B, the same points and some others measured another way; then each row and its match in B:
B:
0: [ -57  -84   80  -30  -29  -84  191 -167  169   99 -120  -67 -211   -4
  137   -8  251  102  -78 -386  -24  114 -282   52  170   29  -38  -41
  107  -54  -21]
1: [  27   16   84  213 -102   45  -17   92  -58  -95  -55  -49   94 -105
 -335  -68    1   20  -45   20  -52  -99  155  258 -255  -61  -12   99
 -131   50  -39]
2: [ 136    7    2  113  -69  179   55   89    2  -10  -18   18  110  -79
 -250   18  -72  -21   49  105   36   45   91  180 -112   29   93   37
  -26   59  -35]
3: [ -15    5   21   37  -32    0  253 -115   22  -74  158  -52    4   -8
   82   42  117  101  -17 -137   -5  -30 -181  199   58   30  -11    3
  -22 -199   -8]
4: [ 236   25 -180  267   64   43  121    5  -13   15  122   44   17   -7
 -178   55  -95 -124   54  202  164  -15  -27  169  -60  -39  -39   82
 -134 -141  -38]
5: [  28  -77   59 -264   22   61  192   56 -306 -444  262  -92  -19 -132
  157   61  169  -49   67 -148 -105 -142  109 -170 -178  119 -174 -152
  -83 -189  129]
6: [ 381   32 -212   92   80  165  147  -11   13  257  140  114   39  137
    0  229 -107 -218  187  330  170  170 -115 -106   42   32   35 -152
  130  -59    1]
7: [  13    2  148 -245  -42  124  210   31 -156 -181  190  -30   81  -29
  168  157  126   61   98  -69 -144  -35   -5  -85  -76  163   22 -146
  177   22   56]
8: [ 165    1  -14  128   81   19   96  105  -42 -108  -33   62  -83 -116
 -179   80  -69  -61   31   98  100  -13   77  116  -55   35    1  196
  -23   87  -87]
9: [ -64   28  -53  350 -128  -16  322 -357  524  463  -78  -29   -7  126
   -1  -52  113  284 -131 -259  102  200 -607  601  389  -58  190  124
  117 -161 -152]
10: [ 211   58 -174  189  103    7  101   39 -120  -35  116   67  -13  124
 -104   87 -169 -182  131  248  117   17   30   92 -119  -61  -48   74
    6 -167 -149]
11: [ -35 -112  112 -165  -67   28  209  -99   18  -28   -6  -91  -92  -34
  152   30  271   78  -58 -310 -132   41 -215   -5   43    9  -98 -119
  156  -69   14]
12: [-175   59  328  124 -128 -176 -248  200 -257 -196 -268  -98  -28   -3
 -336 -107   67    1  -49 -107 -268 -158  405   64 -506 -126 -102   65
   -6  205 -123]
13: [ -26 -168   48 -273  -40   59  144   -1 -214 -410  162 -174  -62 -207
  115  -99  297  -34    3 -392 -136 -133   72 -215 -205  137 -231 -239
 -168 -152  234]
14: [ 156  238  144  -36   81  -32   11  201 -408 -290  355   79  102    5
   52  343 -107 -118  262  377   63 -128  458 -267 -219  240  102 -176
 -232  -66  173]
15: [ -10  -17  165 -151 -102   81  122  -22  -43  -46   50  -63   16  -44
   89   89  182   63   26 -164  -83   60   -5  -61   -7  104   40 -214
   11  -53  105]
16: [ 240   19 -144   14   98  111   79   83  -77   22  -20  108  -68  134
  -60  130 -196 -220  190  220  131  212   61  -44  -24   -3   50   -2
  156  -75 -183]
17: [ 349   -5 -169  115   77  135  158    7  -34  151  118   95    6   72
  -53  217  -74 -195   91  319  152  112 -109    6   33  -80  -41  -51
   56 -151  -53]
18: [  17   31   95   42    5  -90  191  -80  -50  -36  112  -23  -68   20
  102  142  141   57  -29  -55   -8  -33 -126   86   50  -23  -54  -17
  -20 -182   -9]
19: [ -15  152   39  280  -53  -54  149 -157  276  246  -55   50  -41  100
  -47   80  -57  153   11  -31  213  231 -152  368  303   51  298   60
 -125 -199 -101]
20: [-104   43  245  133  -20 -203 -149  182 -199 -238 -230  -48 -128  -73
 -280  -68   31   -8  -32 -108 -139 -146  341   59 -361  -37  -80  175
  -50  208 -117]
21: [ -37 -163   11 -245   46   -8  254  -63  -73 -283   47  -95 -201 -100
  201  -46  228   12   -5 -407  -89  -15 -147  -83   -1   96 -175  -26
  107  -98    2]
22: [ -29  -37   12   23   52 -133  240 -132   37 -102   85  -60 -167  -42
  147    6  189   78  -27 -285    7  -57 -202   64   70   85  -92   43
  -14 -106   20]
23: [-159   63  356  -10 -145  -52 -199  233 -212 -184 -260  -65   33  -31
 -282  -61   35   47   25 -113 -284  -94  408   13 -452   23   32   34
  135  371 -100]
24: [  59  234   84  121  -59   73  135   26 -107 -115  368   27  253  -12
  -20  191  -85   87  169  224   93  -81  190  124  -56  242  249 -122
 -273 -136  165]
25: [ 187  -45   -8   85  -30  207  122   97   20  -53  -26   39   60 -164
 -248   60  -52  -18   -7  115   79   56   33  224  -18   -3   62  118
  -43   32  -56]
26: [ -50  -75  111  -83  -97   36  170 -150  218  196 -191  -42 -144   39
  102   16  194  115  -52 -336  -25  256 -271   90  220   16   80  -97
  190  -45  -68]
27: [  76    5  154   38  -64   82  -21  149  -64  -42 -125    7   31 -104
 -229   51   17   -3   19   35  -71   -8  173   48 -193   41   44   38
   62  242  -26]
28: [ -20   11   17   60   50 -104  266 -133   78  -27   45   -3 -152   42
  130   70   87   95  -18 -169   47   42 -241  196  168   19    2  119
   75 -160 -121]
29: [ 356  -29 -167   79  142  151  217   51   27   44   65  135  -75  -66
  -70  212 -115 -146   92  255  226  123  -92   45  131   43   30  117
   56  -15  -75]
30: [ -18 -462   29 -721  -14  197  226   -1 -222 -469  -57 -226 -274 -246
  322 -164  489 -127  -37 -729 -310   37 -121 -497 -154   83 -441 -335
  261  -52  142]
31: [ 287   70 -254   89  175   29  108   38 -138   39  110  130  -79  260
   23  172 -250 -295  246  328  174  169   11  -77  -43  -37  -13  -11
  158 -205 -213]
32: [ 255    7 -172  162  139    5  131   38  -98  -39   73   83  -99   60
  -88  125 -129 -194   82  232  160   47  -13   71  -28  -89  -85  112
  -10 -179 -151]
33: [ -31 -100    1  -59   26  -44  277 -146  101  -40  -32  -48 -197   -1
  152   -5  174   77  -52 -322  -13   79 -303  132  154    0  -74   63
  154 -135 -109]
34: [ -48 -137   32  -50  -52  -11  251 -189  156   67  -87  -89 -165   -1
  126  -36  255   98 -117 -377  -59  114 -367  157  167  -74  -98  -21
  147 -168  -80]
35: [ 147   22   14  135   55  -50   33   83 -115  -28  -31   36  -76   11
 -137   98  -24 -110   32  127   16  -29   73   26 -146  -61  -82   83
   32   33  -94]
36: [ 578    8 -497   68  315  147  319  -64  -34  212  279  232 -134  262
  195  363 -272 -414  289  522  396  297 -271 -171  261  -27  -40  -61
  181 -373 -156]
37: [ -37   76  161   40   -8 -139 -183  171 -231  -98 -214   -9 -108  131
 -167   -5  -52 -132  109   -6 -129   15  338 -126 -359  -28  -38  -20
  119  153 -153]
38: [ 282  111 -190  195  115    1  147   -5  -90  136  236   94   60  204
   14  200 -126 -176  196  338   85  -29  -83  -31 -116   22  -34  -28
  155  -32  -56]
39: [  90  132  -86   78   69  -34  -68  111 -156  -10  -33   66  -23  259
  -83   20 -234 -203  283  144    9  100  235 -118 -274   96   77  -40
  200   98 -172]
40: [ -31  -88   51 -123  -60   55  190  -74  -15 -156   66  -97  -48  -87
   84  -32  193   55  -14 -290  -53   20  -90   30    5   74  -53 -118
  -43 -161   67]
41: [  -7  -50  175 -240   10  -36   61   40 -138 -182  -46  -44 -193  -75
  143   94  181  -35   54 -237  -37   90  125 -261   -7  136  -34 -184
  -29  -44   85]
42: [ 244    9 -151  156  120   41  123   57  -31  -38   30   87  -83  -10
 -130   94 -137 -149   91  184  180   66   16   88   -6    4   -3  135
  -28  -62 -112]
43: [-187   60  305  101 -198    4 -211  215 -119 -217 -262  -95  102 -122
 -428 -190   -5  100   -8 -168 -213  -97  443  189 -449   54  103   79
  -68  317  -57]
44: [   3   43  125    8  -12  -66  151  -76   47   52   -1   -2 -110   22
  104  135  120   72    8 -115   37   97  -96   38  135   60   67  -57
    3  -95   -4]
45: [  35   37   42   -2   57  -68  184  -14 -147 -236  179  -14  -82  -35
   85  116   53   -4   33  -27   54  -49   30   44    5   43  -47    4
 -153 -260    3]
46: [  17   92  108  -84  -26   64  114   50 -124 -217  186   -8   60  -70
   49  112   11   37  138  -21   40    1  192  -47  -45  241  143 -136
 -168  -80  131]
47: [  16   57  133   -6  -68   42  138  -51   24   62   18    7   -6   45
   49  152   61   68   19  -15   27  147  -53  106  122   16  125 -101
   -1 -168  -30]
48: [ 201  -93   17   99  -15  150   82   94   -9  -52 -108   27  -49 -185
 -269   70    3  -63  -87  102   96   78   38  198    7 -127  -33  119
 -116  -72  -77]
49: [ 34 175 165  81 -10 -49  99 -10  14  89  34  76 -27  82  42 249 -36  70
  88 115 107 138  49  82 147  95 229 -38 -36 -85 -36]
50: [ 260  -14  -66   60   89   68  112   72  -64   34    8   84  -72    2
  -73  173  -53 -149   75  196   92   71  -14  -21  -21  -24  -40   44
   99   13  -85]
51: [ 185  -47   75   88  -44  150   74   91   32   27  -72   25   24 -189
 -232   94   45   -2  -41   82   45   26   36  125  -31    8   34   57
  -49  129   26]
52: [-120   96  243   67  -44 -184 -206  188 -230 -150 -229  -42  -79   78
 -209  -56   -9  -51   82  -83 -200  -81  380  -79 -438   13  -27   34
  104  270 -125]
53: [ 190   36  -67  130   33  -21  -56   51 -102  111  -62   37  -77  145
 -118   82  -67 -225  113  160   69  121  112 -111 -147  -78  -53 -121
    1  -89  -65]
54: [ 118   35  -15  107   51   32   31  113  -20  -91  -71   53  -55  -66
 -192   18 -115  -62  105   45   94   41  165   62 -100  126   91  126
  -17  152  -67]
55: [ 28 178 154  83 -12 -38 118 -25  61 114  32  78 -17  78  54 230 -36  96
 101  81 109 145  18  90 165 150 265 -31  -7 -26 -22]
56: [ 341   17 -240  251   50  202  237  -25   96  118  209   85  123  -53
 -159  122 -120  -81   78  291  222   30 -152  225   66   38   62   67
  -85  -91   18]
57: [   5  -64  177 -290  -64   90  118   43 -211 -238  125  -90    1 -104
  144  101  232   -1   48 -182 -149  -36   94 -222 -129  125  -80 -265
    0  -55  164]
58: [   6  -48   52  -74   39  -60  187  -42 -108 -210   74  -45 -154  -40
  113   69  133   -8  -17 -160    8    3  -52   16   38  -10 -109  -16
  -69 -258  -28]
59: [ 329   -6 -203  154  116  101  186   14  -37   49  126   98  -31   31
  -77  172 -115 -183   82  291  190   78  -98   90   42  -74  -49   63
    3 -181  -97]
60: [ 157  -52   94   86  -23  115   82  112   14  -46  -90   23  -13 -230
 -241   79   49   17  -60   43   36  -12   57  146  -42   19   19  130
  -52  163    7]
61: [ -66 -312    2 -392    1   60  261  -96  -35 -295  -74 -163 -269 -149
  232 -156  353   -5  -69 -629 -167   53 -233 -148    3   43 -276 -106
  188 -105    4]
62: [ -17   40  198   33  -68    8 -101  178 -116 -105 -199   -8   -5  -45
 -246  -12  -21  -10   47  -31 -115   -5  280   27 -275   45   58   54
   78  263  -88]
63: [ -32  -65   39  -99   62 -101  211  -89   29 -133   -7  -44 -228  -57
  172   10  180   50   11 -340    4   25 -139  -45   88  140  -59   16
   54  -35    1]
64: [ 537  -12 -374  -67  213  298  298   -2    1  244  187  228  -38  220
  155  369 -260 -337  294  488  300  372 -228 -161  250   25   77 -105
  337 -192 -162]
65: [ -53   52    8  132  -47  -23  243 -183  266  131   28  -21  -29   11
   60  -17   83  193   17 -252   75   84 -259  254  194  181  177   41
   30   -3    2]
66: [  -9  -20   39   45  -41  -11  248 -133   40  -13   94  -49  -35   19
   81   59  145   93  -66 -135  -19   12 -238  219   99  -61  -44    4
   19 -243  -60]
67: [  -5   15   51  -92  -27   53  180  -23  -57 -200  185  -57   28  -91
   90   27  104   66   88 -176   -8  -42   32  -19  -39  229   51 -116
  -93  -56  141]
68: [ -60  -82   10  185  -94  -98  257 -287  274  229  -39 -112 -105   17
   62  -66  302  172 -184 -363  -32   17 -485  307  175 -111 -103    7
   39 -173  -17]
69: [   2  -21   97  -58  -58   12  148  -42  -95 -142  138  -81   -1  -69
   65   53  183   37   -9 -145  -51  -48  -12    0  -49   45  -64 -145
 -123 -179  108]
70: [ -44 -134  102 -316   24  -37  172  -12 -143 -317  101 -130 -158 -166
  237  -34  327   15   52 -460 -157 -122    0 -326 -139  269 -179 -187
   41  101  222]
71: [ 198  -10   11  121   -4  100   72   78    8   30  -21   37   14 -119
 -198   94    0  -46   16  113   67   12   45   78  -63   32   22   48
  -39  115   20]

[-164  -26  168 -208   58   81  243   20  193  153 -109  -13 -298  -15
  -41    4  -72 -158  224   27   89  -40   48   90 -166  105  -75  -17
   54   65   47   -4] : 25
[ 133  168  326  154 -266 -171 -712 -191 -336   27   63 -468   87 -243
 -161   75  237  177 -101 -331 -405   71 -103   -6  170  106   43  212
  -45 -176 -382 -327] : 13
[  37   13  266  216 -139 -318 -671   19  -21  -58   35 -394  117 -204
 -227  177  305    0 -146 -262 -363  137 -129   65  130  -86  -59  -12
  -80 -146 -134 -168] : 14
[ 107 -154 -373  109   33  311  451  113  117  420 -136  292   60   36
  192   50  -94 -111  244  162  113 -157  100  -49 -169  -94 -284 -190
  227  294   58  209] : 69
[  62   42  246  -45    4 -185 -529  -27  -28   40  -22 -393  -88 -183
 -193   69  201  -25 -108 -209 -319   20   12  160  179  194  -60   58
    8 -121 -199 -326] : 28
[-189    7   82  -46 -161  -19  193  -71   48 -281  189  169    1  -42
  -43   79  102 -148  228   46   89  315  -78  -58 -253  -43   20   -6
 -161  -71  156  296] : 65
[-159  -58  132  -83   -8    7  170  -28  176  -11    8   17 -133   13
 -139   82   38 -138  132  -11   60  195  -25   -2 -230  -79  -39  -43
  -85   -4  144  231] : 9
[   4  -24 -291   35 -148  244  462    9  -49    9  104  411  119  -26
  246   11  -14 -119  346  185  154   44   55  -97 -220   28 -143  -58
   66  140   62  226] : 54
[   1  133  401   68 -260 -155 -450 -101 -225   64  -34 -371  -70 -157
  -99   26  111   72   36 -287 -246  -16  -90    0  138  181   52  357
  -47 -106 -325 -500] : 16
[ -73  -81 -202  -98  -15  271  414   61  135  148  -62  313  -67  -44
  168  -22  -73 -149  322  178  136 -101   54   87 -144   94 -180 -183
  150  117   44  153] : 60
[ 132  -87 -458   45 -106  347  448  -37 -110  121   52  424  174    7
  239  -15  -32  -86  273  189  103   -2   87  -80  -75  126 -181   -1
  127  169  -14  148] : 5
[ 175   59  302  246 -172 -270 -684  -43 -201  138   -1 -480   72 -120
 -204  152  226   69 -163 -367 -370  105  -86  -63  175   11  -10  306
  -71  -74 -264 -403] : 10
[-131  -45  329   63  -29 -162 -221   89  206  171 -135 -275 -158  -85
 -175  130   70  -95   54 -156 -115   -7 -101   75  -61 -123  -80  -50
    2    3   -4  -72] : 6
[ 324 -199 -599  571 -175  177  149  135  -73  290   -3  328  588   28
  173  179  167   22   -9   35  -73   58   50 -245 -131 -427 -347 -190
   75  253   39  324] : 71
[ 188  106  231  123 -147 -151 -672 -114 -254  129  -44 -476   84 -212
 -165   49  246  158 -200 -317 -429  -30   22   60  223  134  -58  166
    3 -125 -384 -443] : 61
[ 311  -61 -596  308 -201  315  226 -115 -289  134   91  314  512  -78
  219   40  131  100   69  134  -96    5  119 -184  -63 -104 -258 -137
  130  175 -114  265] : 43
[-105  -35  -69  -27 -135  168  375   -6   52  -25  103  327  -37   44
   80   47  -24 -147  315   69  191  214  -43  -88 -283  -25  -34   28
  -68   37  134  289] : 4
[-166   42 -110 -211 -213  360  384 -156  -77  -91   16  343  -33 -138
  173 -145  -46   -8  360  158  106  -59   12  127 -107  258  -48  -93
   64  -73 -121  103] : 26
[ 323 -177 -559  445 -162  304  243  115 -120  478 -115  316  400   34
  264   90    1   17  132   58  -23 -152   52 -189  -17 -185 -324  -38
  211  316  -93   65] : 17
[ 294 -131 -631  328 -145  338  198   14 -143  249  -13  357  480  -77
  236   46  115   66   67  130  -89  -87  105  -79  -34 -142 -332 -268
  185  182  -96  255] : 51
[ 113   81  319  160 -207 -150 -696  -97 -210  180  -55 -460   -4 -204
 -159   86  157  110  -58 -324 -376  -31 -156   59  252  126    6  209
   29 -122 -366 -408] : 68
[ 182 -252 -497  308  -10  224  413  149  121  310  -69  371  292  154
   92  135   40 -113   60   81   94   99   98 -180 -209 -304 -297 -108
   41  267  178  327] : 66
[-162 -128  -52  -34   13  125  321   59  270   76  -87  172  -45   -4
  -42   53   23 -132  156   85   95   54   23   63 -256 -164 -164 -260
    4   55  164  322] : 15
[  37  113  335  150 -244 -134 -650  -91 -168   76  -37 -391   52 -236
 -159   64  222  160  -88 -322 -353   16 -117   85  108    3  -12   45
  -40 -197 -328 -247] : 53
[ 241 -155 -524  181   80  278  406  168   80  406  -76  323  196   34
  231   80   -3 -110  148  169   62 -122  206  -87 -182 -139 -365 -248
  225  328   79  233] : 42
[ 132 -154 -490  247 -204  219  301   14  -98    7  127  450  341    5
  208   88   50 -126  253  163   59  124  -61 -138  -19  -18 -166    3
   58  144   54  225] : 38
[ -55 -115 -301   44  -75  229  350   59  143  -20   29  400  164  -26
   91   35   88  -93  169  133   98  119   50   30 -255 -147 -200 -313
   -8   22  138  421] : 0
[-132   22  376  -29  -84  -74 -189   27  111  142 -125 -213 -203  -42
 -175   48   67  -17   30 -239  -77   62  -40   72 -116  -31  -17   86
  -93  -95  -79 -142] : 48
[-197   31  274  -57 -170  -71 -145  -25   59 -130    6  -74  -93 -136
 -101   27  114  -59  129 -106  -75  100 -100  116  -52   59    5    6
  -94 -157  -59  -62] : 49
[-169 -100   82  -99   50   58  389  142  284  156  -89  147 -237   90
   -3   62  -76 -240  254   38  196   59   38   -4 -274  -42 -108   10
  -12  130  193   93] : 31
[ -64   59  309  -47 -148  -79 -435  -83  -57   16  -48 -279 -111 -190
 -149   16  127   25   28 -205 -238    1 -108  170  149  194   11   86
  -14 -183 -246 -280] : 12
[  19   65  328  -35  -73 -144 -426  -28  -71  133  -77 -376 -165 -147
 -129   39   95  -20   11 -224 -243  -58  -31  106  169  232  -17  215
   30  -67 -247 -456] : 33
[-150 -110 -112  -82  -76  204  367   10  149    4  -37  296  -39    3
   43   -6  -20 -138  249  106  132   62  -11   64 -152   36 -103  -88
   -1   17   89  185] : 11
[ -41  109  334  -37 -230  -88 -471  -87 -168   -2   -4 -262 -126 -214
  -57    0   90   11  130 -209 -231  -35 -152  140  228  326   58  241
   12 -173 -321 -450] : 35
[-206  -13  107 -137 -113   85  188   22  110  -37   -8  144 -170  -85
   61   -6  -33 -164  333   63   89   -3  -74  111  -83  164  -36   -7
   28  -22   10  -14] : 52
[ 236 -175 -513  370  -17  171  349  126   48  294  -13  280  388   46
  146  162   99  -62   49  127   16   26  146 -217 -256 -383 -348 -259
  114  318  146  397] : 46
